Below are the code and all the weights of a small trained network. Each question names an input and a target symbol and asks about switching units off, where a switched-off unit gives its printed mean instead of its output.

import numpy as np


def w(rows, s, z=0):
    codes = np.array(rows[::2]) - 128.0
    scale = np.full(codes.shape[1], s)
    scale[-1] = z or s
    return codes * scale


def f(y):
    return np.maximum(y, 0)


def softmax(a):
    e = np.exp(a - a.max(-1, keepdims=True))
    return e / e.sum(-1, keepdims=True)


def log_softmax(a):
    a = a - a.max(-1, keepdims=True)
    return a - np.log(np.exp(a).sum(-1, keepdims=True))


def net(x, mask):
    ids = ['ΓΔΘΞΠΣΨαβζηλμτφω'.index(c) for c in x.split()]
    T = len(ids)
    res = E[ids] + P[:T]
    u = 0
    for l in range(2):
        r = res
        for j in range(3):
            rows = slice(4 * j, 4 * j + 4)
            q, k, v = (r @ M[l][rows].T for M in (Q, K, V))
            z = softmax(np.where(np.tri(T) > 0, q @ k.T / 4**0.5, -1e9)) @ v
            o = O[l][rows]
            res = res + np.where(mask[u + j], z, o[:, -1]) @ o[:, :-1]
        u += 3
        y = f(res @ A[l][:, :-1].T + A[l][:, -1])
        res = res + np.where(mask[u : u + 8], y, B[l][:, -1]) @ B[l][:, :-1]
        u += 8
    return log_softmax(res[-1] @ U[:, :-1].T + U[:, -1])


Q, K, V, O, A, B = {}, {}, {}, {}, {}, {}
E = w([
[146,111,126,188,145],'Γ',
[156,167,214,118,165],'Δ',
[95,79,63,132,128],'Θ',
[106,93,74,62,130],'Ξ',
[115,146,47,133,135],'Π',
[166,150,98,107,94],'Σ',
[150,119,196,69,182],'Ψ',
[221,113,117,176,117],'α',
[21,137,250,86,58],'β',
[146,63,131,110,142],'ζ',
[114,158,125,174,183],'η',
[181,163,125,83,155],'λ',
[153,141,104,56,123],'μ',
[129,201,77,55,159],'τ',
[193,202,155,155,143],'φ',
[161,121,144,28,153],'ω',
],0.018)
P = w([
[255,151,170,89,3],'0',
[142,167,97,132,164],'1',
[133,171,100,131,164],'2',
[130,175,105,133,169],'3',
[124,178,112,130,169],'4',
[120,181,119,127,171],'5',
[118,184,122,128,174],'6',
[113,187,125,126,173],'7',
[110,191,129,127,172],'8',
[110,197,132,123,174],'9',
[106,203,132,125,177],'10',
],0.0088)
Q[0] = w([
[154,187,173,132,104],'L0H0',
[121,190,95,136,146],'L0H0',
[134,88,175,129,164],'L0H0',
[83,91,67,137,95],'L0H0',
[45,151,78,119,171],'L0H1',
[146,128,174,163,85],'L0H1',
[175,55,153,149,58],'L0H1',
[192,116,122,113,80],'L0H1',
[195,161,169,13,87],'L0H2',
[84,207,126,91,173],'L0H2',
[89,142,92,24,146],'L0H2',
[167,173,159,246,131],'L0H2',
],0.012)
K[0] = w([
[105,159,135,142,96],'L0H0',
[82,132,95,156,164],'L0H0',
[115,84,141,137,137],'L0H0',
[191,96,44,171,184],'L0H0',
[110,179,134,89,29],'L0H1',
[161,110,98,188,84],'L0H1',
[166,96,82,148,165],'L0H1',
[128,138,67,121,160],'L0H1',
[165,177,168,112,57],'L0H2',
[65,227,178,161,114],'L0H2',
[33,136,168,90,23],'L0H2',
[188,185,77,250,214],'L0H2',
],0.013)
V[0] = w([
[131,132,148,154,123],'L0H0',
[190,142,82,188,163],'L0H0',
[208,106,113,101,227],'L0H0',
[177,202,149,180,196],'L0H0',
[2,117,111,177,121],'L0H1',
[72,153,150,209,115],'L0H1',
[136,193,172,124,170],'L0H1',
[103,15,189,157,98],'L0H1',
[73,232,69,25,91],'L0H2',
[183,191,117,214,113],'L0H2',
[204,178,69,70,213],'L0H2',
[185,140,94,106,89],'L0H2',
],0.0087)
O[0] = w([
[144,112,162,125,88,133],'L0H0',
[79,29,94,21,155,73],'L0H0',
[194,62,37,101,210,124],'L0H0',
[151,49,170,157,168,208],'L0H0',
[47,217,26,132,186,18],'L0H1',
[46,148,83,145,139,100],'L0H1',
[140,61,165,186,185,253],'L0H1',
[19,163,206,2,152,59],'L0H1',
[180,193,178,242,93,224],'L0H2',
[4,71,83,172,119,168],'L0H2',
[131,84,86,201,248,150],'L0H2',
[57,154,37,201,161,114],'L0H2',
],0.0048,0.0054)
A[0] = w([
[75,173,179,97,58,71],'L0N0',
[28,131,48,115,63,97],'L0N1',
[190,90,2,97,172,62],'L0N2',
[91,195,73,139,211,170],'L0N3',
[55,198,96,71,148,59],'L0N4',
[119,165,169,180,103,143],'L0N5',
[97,116,156,170,226,254],'L0N6',
[132,158,119,59,211,180],'L0N7',
],0.0084,0.0075)
B[0] = w([
[146,3,157,127,180,192],'L0N0',
[138,192,60,187,73,132],'L0N1',
[82,62,215,183,125,177],'L0N2',
[105,45,231,49,150,176],'L0N3',
[190,100,24,133,114,152],'L0N4',
[103,54,139,219,100,184],'L0N5',
[110,63,63,141,25,249],'L0N6',
[97,64,62,153,103,171],'L0N7',
],0.0066,0.014)
Q[1] = w([
[5,204,128,164,138],'L1H0',
[123,66,193,138,81],'L1H0',
[191,132,122,189,122],'L1H0',
[110,129,171,191,230],'L1H0',
[142,104,88,158,155],'L1H1',
[203,37,104,202,131],'L1H1',
[147,176,144,100,164],'L1H1',
[92,129,107,228,53],'L1H1',
[147,73,74,132,180],'L1H2',
[93,45,170,119,76],'L1H2',
[64,189,66,167,100],'L1H2',
[195,160,156,155,136],'L1H2',
],0.013)
K[1] = w([
[59,80,89,191,168],'L1H0',
[110,171,144,137,132],'L1H0',
[212,141,133,163,110],'L1H0',
[117,103,181,186,133],'L1H0',
[107,122,102,141,24],'L1H1',
[115,145,187,123,5],'L1H1',
[77,116,92,131,194],'L1H1',
[167,100,187,198,107],'L1H1',
[166,149,70,75,65],'L1H2',
[114,131,166,139,59],'L1H2',
[72,67,108,228,161],'L1H2',
[151,193,82,135,158],'L1H2',
],0.013)
V[1] = w([
[193,208,167,134,113],'L1H0',
[57,141,117,180,86],'L1H0',
[165,169,80,128,193],'L1H0',
[196,89,187,241,90],'L1H0',
[240,158,84,252,146],'L1H1',
[127,129,144,211,245],'L1H1',
[255,124,242,79,168],'L1H1',
[100,93,163,199,194],'L1H1',
[88,73,85,191,133],'L1H2',
[130,92,69,55,152],'L1H2',
[166,214,134,24,93],'L1H2',
[157,67,142,51,189],'L1H2',
],0.0094)
O[1] = w([
[81,245,109,114,83,128],'L1H0',
[119,115,158,213,147,118],'L1H0',
[193,197,82,129,135,81],'L1H0',
[76,109,75,119,114,252],'L1H0',
[120,254,186,118,178,158],'L1H1',
[245,228,126,69,150,120],'L1H1',
[89,134,74,67,184,220],'L1H1',
[211,142,105,126,182,164],'L1H1',
[205,113,159,208,168,144],'L1H2',
[186,102,140,77,75,79],'L1H2',
[50,185,130,48,7,63],'L1H2',
[150,71,113,54,135,136],'L1H2',
],0.0094,0.029)
A[1] = w([
[136,118,62,144,133,139],'L1N0',
[72,131,248,117,130,50],'L1N1',
[140,175,116,128,89,58],'L1N2',
[119,164,133,101,169,172],'L1N3',
[121,90,166,145,116,253],'L1N4',
[128,114,127,79,152,137],'L1N5',
[115,182,172,147,149,242],'L1N6',
[117,131,95,94,85,68],'L1N7',
],0.014,0.0051)
B[1] = w([
[136,176,139,82,102,252],'L1N0',
[124,179,139,138,255,158],'L1N1',
[92,88,107,140,130,134],'L1N2',
[145,142,73,239,10,198],'L1N3',
[239,207,146,106,15,233],'L1N4',
[149,62,142,145,133,196],'L1N5',
[76,44,180,96,135,161],'L1N6',
[154,240,210,85,216,179],'L1N7',
],0.0094,0.023)
U = w([
[89,81,131,142,69,254],'Γ',
[136,107,108,107,31,152],'Δ',
[78,52,71,110,115,114],'Θ',
[140,118,123,134,221,44],'Ξ',
[162,144,35,128,106,64],'Π',
[111,94,194,83,89,164],'Σ',
[128,171,187,128,63,138],'Ψ',
[136,35,128,101,141,30],'α',
[117,163,128,178,124,30],'β',
[196,169,146,122,131,170],'ζ',
[74,132,109,127,53,185],'η',
[115,157,183,120,160,138],'λ',
[156,190,101,107,100,119],'μ',
[39,56,171,134,138,122],'τ',
[104,71,254,134,155,76],'φ',
[141,117,120,77,162,222],'ω',
],0.0087,0.0057)

Each question gives the input, a string of symbols that net reads in full, and the target symbol t.
The units are the heads (4 rows each of Q, K, V and O) and the neurons (one row each of A and B). Each row of codes is followed by its name. A weight is (code - 128) times the scale printed after its matrix; where a second scale follows, it is the last column's (O, A, B and U).
mask holds one flag per unit, layer by layer, with each layer's heads first. A switched-off unit (its flag False) gives its mean, the last column of its rows in O or B, instead of its output. The means were averaged over made-up inputs and are rounded, as every weight is.
A unit's drop is (log p(t) with every unit on - log p(t) with that unit switched off) / (log p(t) with every unit on - log p(t) with every unit switched off).
The circuit of an input: a set's keep is (log p(t) with only the set's units on - log p(t) with every unit switched off) / (log p(t) with every unit on - log p(t) with every unit switched off). Starting from the 12 units with the biggest drops (on a tie, the unit counted first), units are removed one at a time, each time the one whose removal leaves the highest keep (on an exact tie, the one counted first), for as long as the keep stays at least 0.8.
circuit, biggest first: the units of the circuit, biggest drop first
most important unit: the unit with the biggest drop
k most important neurons: the k neurons with the biggest drops, biggest first
top k neurons in layer l: the k neurons of layer l with the biggest drops, biggest first
which heads matter: for each layer, one digit per head in row order, 1 if its drop is at least 0.15 and else 0, layers parted by /
input Δ λ Δ Δ α τ Δ α λ, target Θ: most important unit => L0H2
input η α α η η τ τ Ξ λ, target ζ: circuit, biggest first => L1H1, L1H2
input Σ Ψ η Ψ ω Ψ, target τ: circuit, biggest first => L1H1, L0H1
input Ψ Ψ Π Δ Ψ Ψ τ λ, target ω: top 3 neurons in layer 1 => L1N7, L1N4, L1N5
input Ξ Γ φ α φ η, target λ: top 3 neurons in layer 1 => L1N7, L1N1, L1N3
input η λ Θ φ φ η ω Γ η, target ζ: circuit, biggest first => L0H2, L1H1, L1N4, L1H2
input η α η Π φ η Θ φ φ η, target ζ: circuit, biggest first => L0H2, L1N4, L1H1, L1H2
input τ Ξ Δ, target β: which heads matter => 011 / 111
input Σ Ξ φ Ψ Π Ψ τ β φ Ψ ω, target λ: top 3 neurons in layer 0 => L0N6, L0N0, L0N2
input Π λ Θ Ξ ω β Π Ψ Θ Ξ, target Δ: circuit, biggest first => L1H1, L1N4
input η λ ω τ ω η α, target ζ: 2 most important neurons => L1N4, L0N2
input ω Δ Δ Θ φ Ψ Ψ φ Θ, target μ: top 2 neurons in layer 1 => L1N7, L1N3
input Π λ φ Γ λ λ τ Ψ Δ η Ψ, target φ: circuit, biggest first => L1H1, L0H2, L1N6
input Δ Ξ τ η Δ η Θ Δ, target Θ: which heads matter => 011 / 000
input η Π η Ξ ω η λ Σ, target ζ: circuit, biggest first => L1H1, L1H2
input λ Ξ Δ, target Π: top neuron in layer 1 => L1N3
input Σ β η α Ψ φ η α, target Π: top 3 neurons in layer 0 => L0N0, L0N6, L0N5
input Ψ Γ Σ η Γ η η α Ψ η Σ, target ω: which heads matter => 111 / 101
input Ψ Δ λ Δ Π φ Ψ λ β Γ, target Θ: circuit, biggest first => L0H2, L1H1
input Ξ Δ Ψ Γ λ Γ Θ, target λ: top neuron in layer 0 => L0N0
input φ τ τ Ψ α τ, target Ξ: circuit, biggest first => L0H2, L1H2
input λ φ η φ, target Π: which heads matter => 111 / 110
input τ φ λ Ξ η, target β: which heads matter => 011 / 111
input β μ Ψ η λ λ η Δ Ψ λ, target η: 4 most important neurons => L0N0, L0N5, L0N3, L0N6
input φ λ η β, target φ: which heads matter => 100 / 100
input φ η Σ Σ Ψ Ξ λ η, target Ξ: which heads matter => 111 / 011
input Σ ω Ψ Δ Ψ Ψ η ζ α, target τ: which heads matter => 011 / 010
input Σ β η, target α: most important unit => L0N0
